Below are the code and all the weights of a small trained network. Each question names an input and a class and asks about switching units off, where a switched-off unit gives its printed mean instead of its output.

import numpy as np


def w(rows, s, z=0):
    codes = np.array(rows[::2]) - 128.0
    scale = np.full(codes.shape[1], s)
    scale[-1] = z or s
    return codes * scale


def norm(h):
    return h / np.sqrt((h * h).mean(-1, keepdims=True) + 1e-5)


def f(y):
    return y / 2 * (1 + np.tanh(0.7978845608 * (y + 0.044715 * y**3)))


def log_softmax(a):
    a = a - a.max(-1, keepdims=True)
    return a - np.log(np.exp(a).sum(-1, keepdims=True))


def net(x, mask):
    res = np.array(x, float).reshape(1, 5) / 4 @ E
    u = 0
    for l in range(3):
        y = f(norm(res) @ A[l][:, :-1].T + A[l][:, -1])
        res = res + np.where(mask[u : u + 5], y, B[l][:, -1]) @ B[l][:, :-1]
        u += 5
    return log_softmax(norm(res)[-1] @ U[:, :-1].T + U[:, -1])


A, B = {}, {}
E = w([
[161,27,74,255],'x0',
[90,251,54,179],'x1',
[57,92,157,66],'x2',
[13,97,86,87],'x3',
[187,141,134,221],'x4',
],0.0082)
A[0] = w([
[62,171,113,127,55],'L0N1',
[105,121,194,55,35],'L0N2',
[132,140,221,21,75],'L0N3',
[122,171,179,138,5],'L0N4',
[221,250,151,134,48],'L0N5',
],0.018,0.0033)
B[0] = w([
[65,145,91,152,165],'L0N1',
[101,149,201,76,186],'L0N2',
[115,106,253,61,223],'L0N3',
[135,132,133,187,138],'L0N4',
[241,230,97,188,244],'L0N5',
],0.021,0.011)
A[1] = w([
[108,97,104,98,22],'L1N1',
[117,118,57,102,86],'L1N2',
[200,11,100,134,114],'L1N3',
[4,187,53,153,5],'L1N4',
[158,35,94,133,108],'L1N5',
],0.013,0.0023)
B[1] = w([
[116,168,166,142,119],'L1N1',
[91,160,160,97,137],'L1N2',
[128,19,117,198,237],'L1N3',
[3,173,7,117,254],'L1N4',
[133,42,144,175,199],'L1N5',
],0.015,0.0038)
A[2] = w([
[182,131,131,125,67],'L2N1',
[134,152,71,127,6],'L2N2',
[148,119,138,75,106],'L2N3',
[107,175,148,165,129],'L2N4',
[251,227,87,166,70],'L2N5',
],0.021,0.0022)
B[2] = w([
[101,150,111,121,148],'L2N1',
[119,123,116,65,148],'L2N2',
[100,130,187,180,141],'L2N3',
[184,113,88,85,152],'L2N4',
[253,203,91,170,249],'L2N5',
],0.027,0.018)
U = w([
[130,137,249,52,105],'0',
[246,225,59,157,254],'1',
[52,183,4,107,27],'2',
[144,32,97,197,94],'3',
],0.016,0.0022)

Each question gives the input, the list of numbers given to net, and the class t.
The units are the neurons (one row each of A and B). Each row of codes is followed by its name. A weight is (code - 128) times the scale printed after its matrix; where a second scale follows, it is the last column's (A, B and U).
mask holds one flag per neuron, layer by layer. A switched-off neuron (its flag False) gives its mean, the last column of its row in B, instead of its output. The means were averaged over made-up inputs and are rounded, as every weight is.
A unit's drop is (log p(t) with every unit on - log p(t) with that unit switched off) / (log p(t) with every unit on - log p(t) with every unit switched off).
The circuit of an input: a set's keep is (log p(t) with only the set's units on - log p(t) with every unit switched off) / (log p(t) with every unit on - log p(t) with every unit switched off). Starting from the 12 units with the biggest drops (on a tie, the unit counted first), units are removed one at a time, each time the one whose removal leaves the highest keep (on an exact tie, the one counted first), for as long as the keep stays at least 0.8.
circuit, biggest first: the units of the circuit, biggest drop first
most important unit: the unit with the biggest drop
top k neurons: the k neurons with the biggest drops, biggest first
top k neurons in layer l: the k neurons of layer l with the biggest drops, biggest first
drop when u is switched off: that unit's drop, to one decimal
input [8,4,6,3,8], class 3: top 3 neurons => (L0N5, L2N5, L0N1)
input [1,0,1,4,-4], class 2: circuit, biggest first => (L0N1, L0N3, L2N5, L1N4)
input [-8,4,-6,8,-5], class 2: circuit, biggest first => (L0N1, L2N5)
input [-1,-2,-6,7,4], class 2: top 3 neurons => (L0N3, L0N5, L2N5)
input [-8,-3,3,-6,-1], class 0: circuit, biggest first => (L0N3)
input [-3,-6,6,-8,7], class 0: circuit, biggest first => (L0N3, L2N5)
input [5,-1,-3,-6,-7], class 3: circuit, biggest first => (L0N5, L2N5, L0N3)
input [8,7,-2,5,0], class 2: circuit, biggest first => (L0N5, L2N5)
input [4,1,-3,0,-4], class 3: circuit, biggest first => (L0N5, L0N1, L0N3, L2N5)
input [4,0,1,0,-6], class 3: top 3 neurons in layer 0 => (L0N5, L0N1, L0N3)
input [-8,8,0,5,2], class 2: top 3 neurons => (L0N1, L1N4, L2N5)
input [7,-4,6,6,-4], class 3: top 2 neurons => (L0N3, L2N5)
input [0,-7,6,-8,6], class 0: top 2 neurons => (L0N5, L2N5)
input [7,7,6,0,-4], class 2: most important unit => L0N5
input [5,1,-3,2,1], class 3: top 3 neurons => (L0N5, L2N5, L0N1)
input [-3,4,8,-7,-4], class 0: top 2 neurons => (L0N3, L2N5)
input [8,-1,-3,2,0], class 3: drop when L0N5 is switched off => 0.9
input [6,-2,-8,4,-7], class 3: drop when L0N5 is switched off => 0.9
input [-2,-4,-3,1,1], class 0: drop when L0N4 is switched off => 0.0
input [-8,-2,-3,-2,-5], class 0: most important unit => L0N3
input [4,-5,-3,1,-5], class 3: top 2 neurons in layer 0 => (L0N5, L0N3)
